Below is a small trained network, with its code and all its weights. Each question gives an input and a target symbol and asks what happens when units are switched off, that is, made to give their printed mean instead of their output.

import numpy as np


def w(rows, s, z=0):
    codes = np.array(rows[::2]) - 128.0
    scale = np.full(codes.shape[1], s)
    scale[-1] = z or s
    return codes * scale


def softmax(a):
    e = np.exp(a - a.max(-1, keepdims=True))
    return e / e.sum(-1, keepdims=True)


def log_softmax(a):
    a = a - a.max(-1, keepdims=True)
    return a - np.log(np.exp(a).sum(-1, keepdims=True))


def net(x, mask):
    ids = ['ΓΔΣΨαβζηθλμξπτφω'.index(c) for c in x.split()]
    T = len(ids)
    res = E[ids] + P[:T]
    u = 0
    for l in range(2):
        r = res
        for j in range(3):
            rows = slice(3 * j, 3 * j + 3)
            q, k, v = (r @ M[l][rows].T for M in (Q, K, V))
            z = softmax(np.where(np.tri(T) > 0, q @ k.T / 3**0.5, -1e9)) @ v
            o = O[l][rows]
            res = res + np.where(mask[u + j], z, o[:, -1]) @ o[:, :-1]
        u += 3
    return log_softmax(res[-1] @ U[:, :-1].T + U[:, -1])


Q, K, V, O = {}, {}, {}, {}
E = w([
[38,232,121],'Γ',
[51,76,12],'Δ',
[67,167,195],'Σ',
[65,176,177],'Ψ',
[198,87,173],'α',
[245,129,21],'β',
[75,39,229],'ζ',
[241,100,222],'η',
[186,70,132],'θ',
[197,118,170],'λ',
[6,110,171],'μ',
[136,73,90],'ξ',
[112,95,72],'π',
[67,89,22],'τ',
[125,110,92],'φ',
[141,100,105],'ω',
],0.016)
P = w([
[157,255,64],'0',
[110,166,75],'1',
[124,163,88],'2',
[111,121,97],'3',
[129,106,112],'4',
[127,86,113],'5',
[131,72,132],'6',
[142,71,152],'7',
[127,56,141],'8',
[150,63,164],'9',
],0.0077)
Q[0] = w([
[80,82,54],'0.h0',
[72,187,244],'0.h0',
[178,14,190],'0.h0',
[14,87,194],'0.h1',
[248,88,136],'0.h1',
[118,171,186],'0.h1',
[92,102,127],'0.h2',
[76,2,132],'0.h2',
[186,193,234],'0.h2',
],0.0081)
K[0] = w([
[88,116,167],'0.h0',
[224,154,168],'0.h0',
[210,109,76],'0.h0',
[135,53,143],'0.h1',
[28,217,147],'0.h1',
[180,1,155],'0.h1',
[124,109,106],'0.h2',
[68,26,200],'0.h2',
[162,146,178],'0.h2',
],0.0092)
V[0] = w([
[152,139,88],'0.h0',
[96,145,103],'0.h0',
[167,129,88],'0.h0',
[84,150,130],'0.h1',
[153,189,126],'0.h1',
[133,199,145],'0.h1',
[166,5,79],'0.h2',
[179,64,148],'0.h2',
[90,96,95],'0.h2',
],0.011)
O[0] = w([
[149,51,255,173],'0.h0',
[188,250,149,156],'0.h0',
[80,182,26,176],'0.h0',
[68,169,56,175],'0.h1',
[117,134,76,125],'0.h1',
[149,237,195,127],'0.h1',
[116,225,133,250],'0.h2',
[105,166,100,128],'0.h2',
[173,88,214,230],'0.h2',
],0.0053,0.0024)
Q[1] = w([
[118,166,159],'1.h0',
[95,102,114],'1.h0',
[214,58,165],'1.h0',
[167,79,75],'1.h1',
[140,107,165],'1.h1',
[4,13,188],'1.h1',
[144,179,148],'1.h2',
[118,150,60],'1.h2',
[150,86,93],'1.h2',
],0.012)
K[1] = w([
[72,150,82],'1.h0',
[178,30,199],'1.h0',
[165,125,158],'1.h0',
[163,109,149],'1.h1',
[108,21,172],'1.h1',
[62,83,148],'1.h1',
[122,104,60],'1.h2',
[157,218,128],'1.h2',
[129,3,105],'1.h2',
],0.012)
V[1] = w([
[131,234,143],'1.h0',
[250,18,180],'1.h0',
[194,133,81],'1.h0',
[56,103,67],'1.h1',
[114,87,7],'1.h1',
[250,158,149],'1.h1',
[138,224,96],'1.h2',
[224,220,92],'1.h2',
[169,146,243],'1.h2',
],0.011)
O[1] = w([
[77,120,134,112],'1.h0',
[133,198,106,130],'1.h0',
[155,169,76,138],'1.h0',
[241,176,140,195],'1.h1',
[226,105,174,137],'1.h1',
[97,95,16,2],'1.h1',
[155,145,254,94],'1.h2',
[168,209,125,46],'1.h2',
[79,149,82,80],'1.h2',
],0.0078,0.0026)
U = w([
[78,235,248,215],'Γ',
[176,53,216,82],'Δ',
[56,21,97,67],'Σ',
[117,71,124,70],'Ψ',
[104,142,73,108],'α',
[167,143,117,68],'β',
[130,62,62,53],'ζ',
[63,150,26,218],'η',
[225,125,12,3],'θ',
[99,167,84,136],'λ',
[184,2,78,169],'μ',
[191,110,113,111],'ξ',
[198,112,129,139],'π',
[219,91,159,24],'τ',
[176,132,124,148],'φ',
[170,134,110,200],'ω',
],0.0092,0.005)

Each question gives the input, a string of symbols that net reads in full, and the target symbol t.
The units are the heads (3 rows each of Q, K, V and O). Each row of codes is followed by its name. A weight is (code - 128) times the scale printed after its matrix; where a second scale follows, it is the last column's (O and U).
mask holds one flag per head, layer by layer. A switched-off head (its flag False) gives its mean, the last column of its rows in O, instead of its output. The means were averaged over made-up inputs and are rounded, as every weight is.
A unit's drop is (log p(t) with every unit on - log p(t) with that unit switched off) / (log p(t) with every unit on - log p(t) with every unit switched off).
The circuit of an input: a set's keep is (log p(t) with only the set's units on - log p(t) with every unit switched off) / (log p(t) with every unit on - log p(t) with every unit switched off). Starting from all 6 units, units are removed one at a time, each time the one whose removal leaves the highest keep (on an exact tie, the one counted first), for as long as the keep stays at least 0.8.
units of the circuit, in order: the units of the circuit, biggest drop first
which heads matter: for each layer, one digit per head in row order, 1 if its drop is at least 0.15 and else 0, layers parted by /
drop of u: that unit's drop, to one decimal
input Γ μ Γ τ τ Δ μ Σ Σ, target Δ: units of the circuit, in order	[1.h0]
input η θ ω Σ φ β ξ α φ β, target θ: units of the circuit, in order	[1.h1; 1.h0; 0.h0]
input β β β η τ ω η β, target θ: units of the circuit, in order	[1.h1; 1.h0]
input Γ ω π, target Γ: which heads matter	110 / 001
input θ μ Δ Γ ξ ζ, target Σ: which heads matter	010 / 001
input ξ Ψ Γ μ η μ μ, target Σ: units of the circuit, in order	[1.h2; 0.h2]
input μ μ μ τ, target μ: which heads matter	001 / 101
input β η μ η θ φ, target η: which heads matter	010 / 110
input π η φ μ μ μ τ ω η μ, target Σ: which heads matter	011 / 001
input Σ η η Γ ξ, target η: which heads matter	000 / 010
input μ Δ τ π, target Δ: units of the circuit, in order	[1.h1; 1.h2]
input Ψ φ φ ω μ Δ μ, target Δ: units of the circuit, in order	[1.h1; 0.h1; 1.h0]
input η η λ η, target η: drop of 1.h1	0.5
input Γ μ η Δ ζ ζ, target Σ: drop of 0.h0	0.1
input η ω η, target η: drop of 1.h0	0.1
input η ω Σ λ η η β π, target η: units of the circuit, in order	[1.h1]
